Each row of numbers belongs to one of the elements below and depends on some of the facts about them. Some rows are named. Which element is each other row?

Some facts about the elements:
q_60 | gastos q_979 | pigron 497 | dagreskim q_476
q_212 | gastos q_421
q_912 | gastos q_854 | pigron 386 | dagreskim q_992
q_978 | gastos q_544 | pigron 386 | dagreskim q_229
q_96 | gastos q_299
q_545 | pigron 497 | dagreskim q_244
q_274 | pigron 497 | dagreskim q_299
q_370 | gastos q_980
q_906 | pigron 386 | dagreskim q_96
q_870 | gastos q_222 | pigron 107 | dagreskim q_581
q_661 | pigron 136 | dagreskim q_267
q_231 | gastos q_599 | pigron 136 | dagreskim q_111
q_714 | gastos q_869
q_641 | gastos q_233
q_233 | gastos q_352 | pigron 107 | dagreskim q_965
q_552 | gastos q_392 | pigron 386 | dagreskim q_232
q_867 | gastos q_30 | pigron 107 | dagreskim q_189
q_405 | gastos q_70 | pigron 386 | dagreskim q_175
q_111 | gastos q_443
q_887 | gastos q_265 | pigron 136 | dagreskim q_424
q_644 | pigron 136 | dagreskim q_696
q_580 | gastos q_782 | pigron 497 | dagreskim q_96
q_230 | pigron 386 | dagreskim q_421
q_747 | pigron 386 | dagreskim q_377
q_800 | gastos q_727 | pigron 497 | dagreskim q_378
q_411 | gastos q_53 | pigron 497 | dagreskim q_111
q_905 | gastos q_244 | pigron 136 | dagreskim q_244
q_904 | gastos q_661 | pigron 497 | dagreskim q_244
q_350 | gastos q_721 | pigron 386 | dagreskim q_111
q_101 | gastos q_143 | pigron 328 | dagreskim q_111
q_636 | gastos q_545
q_447 | gastos q_181 | pigron 136 | dagreskim q_506
q_828 | gastos q_161 | pigron 136 | dagreskim q_620
q_814 | pigron 107 | dagreskim q_992
q_427 | gastos q_182 | pigron 386 | dagreskim q_145
q_721 | gastos q_817 | pigron 386 | dagreskim q_378
q_256 | pigron 107 | dagreskim q_45
q_801 | pigron 386 | dagreskim q_352
q_637 | pigron 386 | dagreskim q_811
q_576 | gastos q_824 | pigron 328 | dagreskim q_111
q_526 | pigron 386 | dagreskim q_299
q_45 | gastos q_636
q_244 | gastos q_554
q_414 | gastos q_277 | pigron 136 | dagreskim q_581
q_727 | gastos q_913 | pigron 497 | dagreskim q_45
q_299 | gastos q_106
q_237 | gastos q_413 | pigron 497 | dagreskim q_620
q_302 | pigron 386 | dagreskim q_162
q_544 | pigron 107 | dagreskim q_96
q_465 | pigron 497 | dagreskim q_182
q_286 | pigron 328 | dagreskim q_111
q_385 | pigron 328 | dagreskim q_111
q_536 | gastos q_216 | pigron 497 | dagreskim q_144
q_377 | gastos q_175
q_297 | gastos q_581
q_340 | gastos q_19 | pigron 107 | dagreskim q_476
q_830 | pigron 136 | dagreskim q_377
q_651 | gastos q_212 | pigron 136 | dagreskim q_583
q_620 | gastos q_457
q_126 | gastos q_594 | pigron 386 | dagreskim q_119
q_19 | gastos q_592 | pigron 386 | dagreskim q_378
q_483 | gastos q_695 | pigron 497 | dagreskim q_232
q_869 | pigron 136 | dagreskim q_96
q_895 | gastos q_27 | pigron 497 | dagreskim q_636
q_594 | gastos q_237 | pigron 497 | dagreskim q_418
q_762 | pigron 107 | dagreskim q_191
q_695 | gastos q_801 | pigron 497 | dagreskim q_182
q_494 | pigron 328 | dagreskim q_581
q_53 | gastos q_111 | pigron 107 | dagreskim q_145
q_443 | gastos q_274 | pigron 386 | dagreskim q_223
q_511 | gastos q_641 | pigron 328 | dagreskim q_758
q_875 | gastos q_473 | pigron 136 | dagreskim q_30
q_222 | pigron 328 | dagreskim q_378
q_937 | gastos q_966 | pigron 328 | dagreskim q_592
q_413 | gastos q_411 | pigron 497 | dagreskim q_70
q_20 | gastos q_707 | pigron 328 | dagreskim q_882
q_203 | gastos q_447 | pigron 386 | dagreskim q_399
q_824 | pigron 328 | dagreskim q_476
q_763 | gastos q_340 | pigron 328 | dagreskim q_583
q_541 | pigron 328 | dagreskim q_965
q_897 | gastos q_377 | pigron 107 | dagreskim q_641
q_683 | gastos q_476 | pigron 107 | dagreskim q_162
q_779 | gastos q_350 | pigron 328 | dagreskim q_189
q_563 | gastos q_904 | pigron 107 | dagreskim q_965
q_378 | gastos q_828
q_162 | gastos q_26
q_181 | gastos q_759 | pigron 136 | dagreskim q_424
q_957 | gastos q_486 | pigron 497 | dagreskim q_418
q_106 | pigron 136 | dagreskim q_191
q_979 | gastos q_20 | pigron 497 | dagreskim q_175
q_27 | gastos q_236 | pigron 386 | dagreskim q_229
q_506 | gastos q_580
q_847 | gastos q_405 | pigron 497 | dagreskim q_758
q_581 | gastos q_302
q_707 | pigron 107 | dagreskim q_229
q_673 | gastos q_859 | pigron 136 | dagreskim q_476
q_30 | gastos q_45
q_836 | pigron 497 | dagreskim q_714
q_817 | gastos q_644 | pigron 328 | dagreskim q_399
q_236 | pigron 136 | dagreskim q_758
q_851 | gastos q_957 | pigron 107 | dagreskim q_143
q_855 | pigron 107 | dagreskim q_191
q_26 | gastos q_483 | pigron 386 | dagreskim q_966
q_569 | gastos q_17 | pigron 497 | dagreskim q_641
q_277 | gastos q_905 | pigron 386 | dagreskim q_399
q_281 | gastos q_867 | pigron 497 | dagreskim q_882
q_395 | gastos q_536 | pigron 136 | dagreskim q_424
q_795 | gastos q_409
q_347 | gastos q_354 | pigron 136 | dagreskim q_378
q_782 | gastos q_418
q_354 | gastos q_762 | pigron 497 | dagreskim q_45
q_599 | gastos q_378 | pigron 328 | dagreskim q_506
q_784 | gastos q_203 | pigron 386 | dagreskim q_476
q_476 | gastos q_965
q_991 | gastos q_511 | pigron 386 | dagreskim q_811
q_270 | pigron 328 | dagreskim q_966
q_760 | gastos q_424 | pigron 136 | dagreskim q_175
q_392 | pigron 328 | dagreskim q_175
q_265 | gastos q_229
q_913 | gastos q_569 | pigron 386 | dagreskim q_636
q_859 | pigron 497 | dagreskim q_45
q_418 | gastos q_637
q_161 | gastos q_370 | pigron 107 | dagreskim q_794
q_965 | gastos q_714
q_473 | pigron 328 | dagreskim q_143
q_808 | gastos q_119
q_267 | gastos q_862
q_992 | gastos q_779
q_457 | pigron 386 | dagreskim q_421
q_92 | gastos q_281 | pigron 497 | dagreskim q_808
q_269 | pigron 107 | dagreskim q_811
q_486 | gastos q_230 | pigron 497 | dagreskim q_424
q_554 | gastos q_563 | pigron 497 | dagreskim q_143
q_216 | pigron 136 | dagreskim q_794
q_854 | gastos q_887 | pigron 328 | dagreskim q_70
q_311 | gastos q_329 | pigron 328 | dagreskim q_940
q_593 | gastos q_395 | pigron 386 | dagreskim q_96
q_17 | gastos q_144 | pigron 386 | dagreskim q_145
q_23 | pigron 497 | dagreskim q_223
q_329 | gastos q_286 | pigron 497 | dagreskim q_202
q_648 | gastos q_96 | pigron 136 | dagreskim q_882
q_592 | gastos q_673
q_513 | gastos q_912 | pigron 107 | dagreskim q_965
q_195 | pigron 497 | dagreskim q_862
q_759 | gastos q_541 | pigron 136 | dagreskim q_795
q_145 | gastos q_311
q_409 | gastos q_231 | pigron 107 | dagreskim q_191
q_980 | gastos q_683 | pigron 136 | dagreskim q_581
q_790 | gastos q_494 | pigron 136 | dagreskim q_45

Some elements and their rows:
q_223: [ -4   7 -15 -11   5  17  42 -14   4  12  15  17 -40 -26  28  10  35  27
  30 -12  33   3  -9  -3  35 -43  12  -4 -36 -16 -18 -18  14  38 -30  10
 -36   8]
q_145: [ -3  18 -31  12 -33   4  18 -35 -27   3  17  20 -46 -38  -4  -3  15  31
  33 -10  37 -20 -26 -12  26 -11   6   5 -48  -2   3 -20  25  18 -31  20
 -28  10]
q_370: [-20  35  48 -46 -17 -36  11 -29  -2  20  22  75 -34 -30   2   5   7  36
  57 -14  25   5  -2  15  57 -13  20 -22   8  15  -1 -88 -23 -12 -46 -48
 -56   6]
q_486: [ -4  -3  11  38 -29 -23  23 -20  16  32  -4 -11  12  22 -21 -25  -2  -4
 -29 -26 -11  -1  48 -32 -57  39  -1   8   7   6  10  17   3 -24  14  14
  24 -16]
q_957: [ -3  -1  11  38 -30 -24  22 -21  16  31  -3 -10  10  21 -20 -26  -1  -3
 -29 -28 -10  -2  46 -32 -56  39  -1   8   7   5   9  17   4 -24  13  12
  24 -16]
q_26: [ -5  16 -33  -8  37   0 -29   9 -15 -44 -28   8  47 -10 -30  -6 -14   6
 -36  28   7 -14 -18  -2 -28  13 -49 -17   1   9   9  19 -11  -3  16   8
  22   7]
q_870: [ -4  12  19  16  13   4  -7  -3  24 -26  12 -22  23  11  25  -9  17 -21
 -19  -2  -3  32 -23 -27  -8  21  -2  12   3   6  17  17  -9   0   6  21
  28 -21]
q_695: [  2 -20  35  41 -10 -27  11 -26  29  40  -4 -12  22  23  -5 -41  13 -29
 -13 -19 -16  -6  46 -11 -31  21  14  15  15   2 -14  -3  -8 -27  11   1
  31   0]
q_905: [  7 -14 -14  10 -22  16 -14  30 -24 -12  -6 -37   1  15  -9  13 -31  -9
  -3   7 -20   5 -16  -1 -13  21 -11   1   3   1  22  22   6 -11  15   4
  16 -14]
q_513: [  4  -4  22  32  -1  -9 -34 -19   7 -14   1 -18  29   5   5 -26   7 -37
  -1  10 -12   2 -22  -7   3  24   7  20   2  11   8  -1 -11 -21   7   5
  37   1]
q_594: [ 27 -13  14  45   3 -41  18  -2  29 -13   6 -29 -25   0 -49 -53 -10  -1
 -13  25 -10 -16  85 -71 -76  23  34  13 -13   1  24  44  18 -19  12  20
  34  -9]
q_714: [-53  74  57 -72 -26 -30  61  12  21  -4  11  63 -32  -4  -4  21  51  59
  70 -12  31  24 -49  -6  16 -45  38 -32  13 -17   1 -71 -26   3 -51 -59
 -40 -23]
q_862: [ -3  -3 -41 -11 -21   9  37 -12 -24  32  -9  29 -44 -25 -10  22   4  47
  26  -8  19 -25  22   4  13 -37   6 -15 -39 -10 -15 -13  22  23 -20 -15
 -47  20]
q_483: [ -4  -3  10  40 -29 -24  21 -21  16  31  -3 -13  11  22 -21 -26   0  -3
 -29 -27 -10  -3  47 -33 -56  37  -2   9   6   5   9  17   4 -23  15  12
  25 -15]
q_20: [  8 -18  23 -14 -13  20 -37  27 -12  -9   2 -23  -5  16   9  19 -21 -40
  12  29 -38  -2 -19  38  12   3  26  21  26   0   7   6   3 -19  20  -2
  -1   6]
q_392: [  0 -12  12 -40   6  39  -1  54   4  -9   1 -25 -10  28  26  47 -14 -19
  -8  21 -38  25  -1  24  -5 -12  16   5  27 -10   7  29   5   3  25   3
 -17  -9]
q_233: [ -3   0  12   5  19  10   2   9  24 -11  -3 -21  23  18  23   4  12 -12
 -23   2 -14  27   4 -19 -17   6  -3   3   5   0   7  23  -9   3  13   5
  20 -14]
q_340: [  6 -13  18  23   3  -2 -23  -9   8   2 -11 -11  36  12   4 -15   6 -32
  -3  19 -29   2   7   2  -5   9   0  13  11   2   7  -2  -7 -15   9 -14
  25   5]

Which element is each row?
No name comes twice in this set of rows, the named rows included.
[ 16  14  34 -16   9 -27 -30 -73 -14  19  61  79 -48 -63  42  -8 -32  14
  17 -33  40  20  32   9 102  39 -15  -5  -4  54  18 -86 -13  -7 -45   9
 -76  11] => q_795
[ -5 -21   2  29  -8  10 -21 -15   1  22 -22 -17  47  23  16  -1  10 -33
 -13  -9 -23  -2 -16  19   1   9  -9  13   7   1 -15   2 -11 -12  18 -10
  30   9] => q_53
[ 21 -12  11  44  -2 -37  19  -5  25  -4   4 -27 -17   3 -44 -48  -8  -2
 -17  16 -10 -15  78 -62 -74  25  27  13 -11   1  21  41  16 -18  13  20
  34 -10] => q_237
[ 23  26 -48 -22  72 -35 -47  40  28 -59   5   2  41   6 -22  -8   3   4
 -63 -18  38  -1 -39  14   5 -22 -17  -8  49  -9 -30  57  -8  45   7 -16
  41 -12] => q_350
[-30 -22  -3 -19  21  25  37 -16   3  -1 -12 -17 -67 -35  30  35  -4  39
  22 -49  68 -13 -36 -28  25 -25  49 -34 -84  19 -76   4 -27  -5  15  41
 -14  33] => q_45
[  48   13   -3  -28    5  -61  -85   22   -6  -12   62   34  -26   -2
   -6   23 -107   11  -65  -66   13   42   40   12   56   74  -22  -11
   85   59   38    9  -12   -7    2  -33  -30  -40] => q_231
[ 13   0 -14 -20 -34  30 -10  45 -26   5   0  -4   3  26  -8  33 -19 -16
  -3  50 -65   9  23  37 -19  -2 -12  21  41 -18  53  17  37   7   7 -19
 -28 -14] => q_222
[  4 -35  28  31  -1 -20  21 -15  31  56 -19 -10  23  28  -9 -26   8 -22
 -16 -14 -27 -10  73  -4 -40   6  14   6  17  -4 -24   4  -7 -22  18 -15
  21   7] => q_545

Now the same elements, written a new way:
Named rows:
q_267: [  3   9 -32  23  10 -56 -16 -12 -21  -5  11 -59   6]
q_370: [ 13  29  20  40  10 -38 -38 -44 -19  -7  23 -13 -13]
q_281: [ -1 -10 -14 -17   3  33  30   8 -10  -3  -9  15   7]
q_236: [ -3  14  35  -2 -16  27 -10  14  52  23  -6  15 -20]
q_851: [  1  23  24 -66   5  18  29  11 -21  -3   0  -5  23]
q_913: [ -4 -22   2  -7  -4  15  22   2  -5   8 -13  20   5]
q_352: [  7   0 -12  33   5 -58 -61   0   9  -2  14 -13 -14]
q_867: [  3  17  31 -61   3  16   9  18  -8  -1   3  14  15]
q_854: [ -5 -25 -11  12  -4  21  29   5   7  -7  -6   1  -4]
q_395: [ -4  17  25  -8 -14  28  13   9  38  21  -9  -9 -10]
q_216: [ -3  13  34  -2 -17  27 -11  14  52  23  -7  16 -20]
q_162: [  3   8 -32  22  10 -59 -14 -10 -21  -5   8 -62   7]
q_782: [  5   5 -23  28   8 -59 -38  -5  -7  -3  13 -38  -3]
q_957: [ -1  -9 -10 -16   3  33  25   6  -7  -4  -7  22   5]
q_350: [ -9 -10 -16  30 -12  31 -18  -4 -26 -19  12  58  30]
q_237: [-12  -6 -32 -33  -3   4  55  14 -15 -13  62  36  -5]
q_411: [ -7  -3 -35  20  -6  45 -13  10 -26 -30  18  53  31]
q_457: [ -2 -24  15  -2  -6  15  -1   4   8   9  -9  45  -6]

Name these rows:
No name comes twice in this set of rows, the named rows included.
[ 10  40  75  17 -13  52  24 -24  22  21  24  15 -19] => q_980
[  1  14  31 -62   2  13   5  22  -3  -1   6  21  11] => q_563
[-15   2   2 -23   3  23  -4 -49  12 -26 -74  31 -20] => q_599
[ -2 -13 -12 -18   2  30  25  12  -4  -3  -5  20   5] => q_554
[   8    5  -35   84    2  -20 -112   -3  -19  -25  -24  -19   39] => q_111
[ 17  49 106  51 -14  13  51 -16  59  22  39  48 -20] => q_869
[ -6 -17  -8 -13  -1  16  44  -4 -20   6 -14  -3  15] => q_991
[  4   1 -26  26   7 -60 -35  -1  -6  -2  10 -43  -1] => q_244
[ -4  18  25  -6 -14  28  10   7  38  20  -8  -7 -10] => q_830
[ -4 -31   2  16  -6  20   7  10  25  -5  -2  30 -16] => q_541
[ -4 -22   2  -7  -4  14  17   3  -3   8 -12  25   3] => q_17
[ 27  27  42  73   7 -27 -15 -32 -29   3  82 -12 -10] => q_714
[ -6  18   9 -11 -11  28  39   9  23  21 -15 -42   5] => q_414
[ -6 -19 -18   9  -2  22  48  -3  -7  -9  -7 -17   5] => q_937

